Below is a small trained network, with its code and all its weights. Each question gives an input and a class and asks what happens when units are switched off, that is, made to give their printed mean instead of their output.

import numpy as np


def w(rows, s, z=0):
    codes = np.array(rows[::2]) - 128.0
    scale = np.full(codes.shape[1], s)
    scale[-1] = z or s
    return codes * scale


def f(y):
    return np.maximum(y, 0)


def log_softmax(a):
    a = a - a.max(-1, keepdims=True)
    return a - np.log(np.exp(a).sum(-1, keepdims=True))


def net(x, mask):
    res = np.array(x, float).reshape(1, 5) / 4 @ E
    y = f(res @ A[0][:, :-1].T + A[0][:, -1])
    res = res + np.where(mask, y, B[0][:, -1]) @ B[0][:, :-1]
    return log_softmax(res[-1] @ U[:, :-1].T + U[:, -1])


A, B = {}, {}
E = w([
[175,86,182,128,137,86,171,200,39,90,109,108],'x0',
[176,184,184,221,217,148,192,152,196,59,108,254],'x1',
[82,30,74,148,165,144,193,120,174,70,142,87],'x2',
[152,179,56,175,93,105,191,39,62,81,130,135],'x3',
[129,129,129,130,128,127,129,128,127,127,128,133],'x4',
],0.0054)
A[0] = w([
[129,136,95,133,119,129,147,92,87,130,128,123,107],'n1',
[105,49,158,99,134,148,58,206,173,192,124,109,109],'n2',
[150,66,159,120,121,114,146,176,6,107,117,95,46],'n3',
[106,65,84,87,90,122,63,102,60,181,133,64,8],'n4',
[128,148,56,137,105,129,165,49,37,127,126,117,107],'n5',
[150,216,148,109,113,104,35,128,54,194,132,124,30],'n6',
[107,21,74,128,140,120,148,112,150,114,137,99,47],'n7',
[100,149,70,116,111,149,63,33,206,165,124,111,46],'n8',
[114,38,82,128,142,122,147,116,146,116,133,99,42],'n9',
],0.014,0.0014)
B[0] = w([
[137,125,143,116,126,94,87,105,131,102,126,107,166],'n1',
[153,130,129,118,120,36,57,47,112,51,138,74,221],'n2',
[107,118,58,119,142,97,128,199,114,251,187,125,222],'n3',
[160,156,159,193,208,136,166,146,190,85,117,239,249],'n4',
[144,113,159,107,132,56,44,79,140,61,134,75,215],'n5',
[82,108,130,113,56,249,195,96,115,106,77,86,229],'n6',
[108,147,148,110,61,220,160,109,105,132,82,113,199],'n7',
[123,97,87,111,147,83,135,230,87,239,179,119,204],'n8',
[110,144,146,111,70,205,154,108,107,132,93,113,188],'n9',
],0.012,0.011)
U = w([
[156,118,146,96,123,35,28,58,126,55,140,61,130],'0',
[74,129,134,99,44,245,190,107,97,134,71,96,49],'1',
[107,92,50,106,159,84,128,220,96,253,195,119,89],'2',
[183,173,173,221,224,139,171,138,199,78,110,253,250],'3',
],0.0075,0.0017)

Each question gives the input, the list of numbers given to net, and the class t.
The units are the neurons (one row each of A and B). Each row of codes is followed by its name. A weight is (code - 128) times the scale printed after its matrix; where a second scale follows, it is the last column's (A, B and U).
mask holds one flag per neuron, in row order. A switched-off neuron (its flag False) gives its mean, the last column of its row in B, instead of its output. The means were averaged over made-up inputs and are rounded, as every weight is.
A unit's drop is (log p(t) with every unit on - log p(t) with that unit switched off) / (log p(t) with every unit on - log p(t) with every unit switched off).
The circuit of an input: a set's keep is (log p(t) with only the set's units on - log p(t) with every unit switched off) / (log p(t) with every unit on - log p(t) with every unit switched off). Starting from all 9 units, units are removed one at a time, each time the one whose removal leaves the highest keep (on an exact tie, the one counted first), for as long as the keep stays at least 0.8.
units of the circuit, in order: the units of the circuit, biggest drop first
most important unit: the unit with the biggest drop
top k neurons: the k neurons with the biggest drops, biggest first
drop of u: that unit's drop, to one decimal
input [5,8,8,-5,6], class 1: units of the circuit, in order => (n4)
input [7,6,-6,3,-1], class 2: units of the circuit, in order => (n4 n3)
input [-6,5,-5,-1,-4], class 2: top 4 neurons => (n4 n8 n7 n9)
input [-5,6,8,7,-5], class 1: top 2 neurons => (n2 n4)
input [0,2,-1,-4,2], class 0: top 2 neurons => (n4 n3)
input [7,4,-6,0,8], class 2: top 3 neurons => (n3 n7 n4)
input [-6,4,-2,-8,6], class 0: top 2 neurons => (n2 n3)
input [0,-8,7,-7,7], class 3: top 2 neurons => (n4 n6)
input [4,4,-6,-6,7], class 0: top 3 neurons => (n2 n4 n7)
input [-8,3,-6,4,5], class 2: top 3 neurons => (n8 n7 n9)
input [-5,-3,-4,7,4], class 0: top 2 neurons => (n5 n3)
input [-4,4,-3,3,-6], class 2: units of the circuit, in order => (n4 n2 n6)
input [7,-7,-5,3,7], class 2: top 4 neurons => (n3 n7 n9 n2)
input [-7,2,4,3,1], class 2: units of the circuit, in order => (n8)
input [-2,8,8,3,1], class 1: top 2 neurons => (n4 n7)
input [-2,-6,-5,1,-1], class 3: top 3 neurons => (n4 n7 n9)
input [-4,4,-7,-5,5], class 1: top 3 neurons => (n6 n4 n5)
input [-4,6,-8,-8,8], class 0: top 3 neurons => (n2 n4 n7)
input [2,-4,2,8,-5], class 0: drop of n5 => 2.5
input [0,4,8,-2,-5], class 1: drop of n4 => 0.1
input [2,-3,-7,-2,-4], class 1: drop of n6 => 3.7
input [2,-8,-3,-2,2], class 3: drop of n4 => 1.7
input [-5,4,5,-8,6], class 0: most important unit => n2
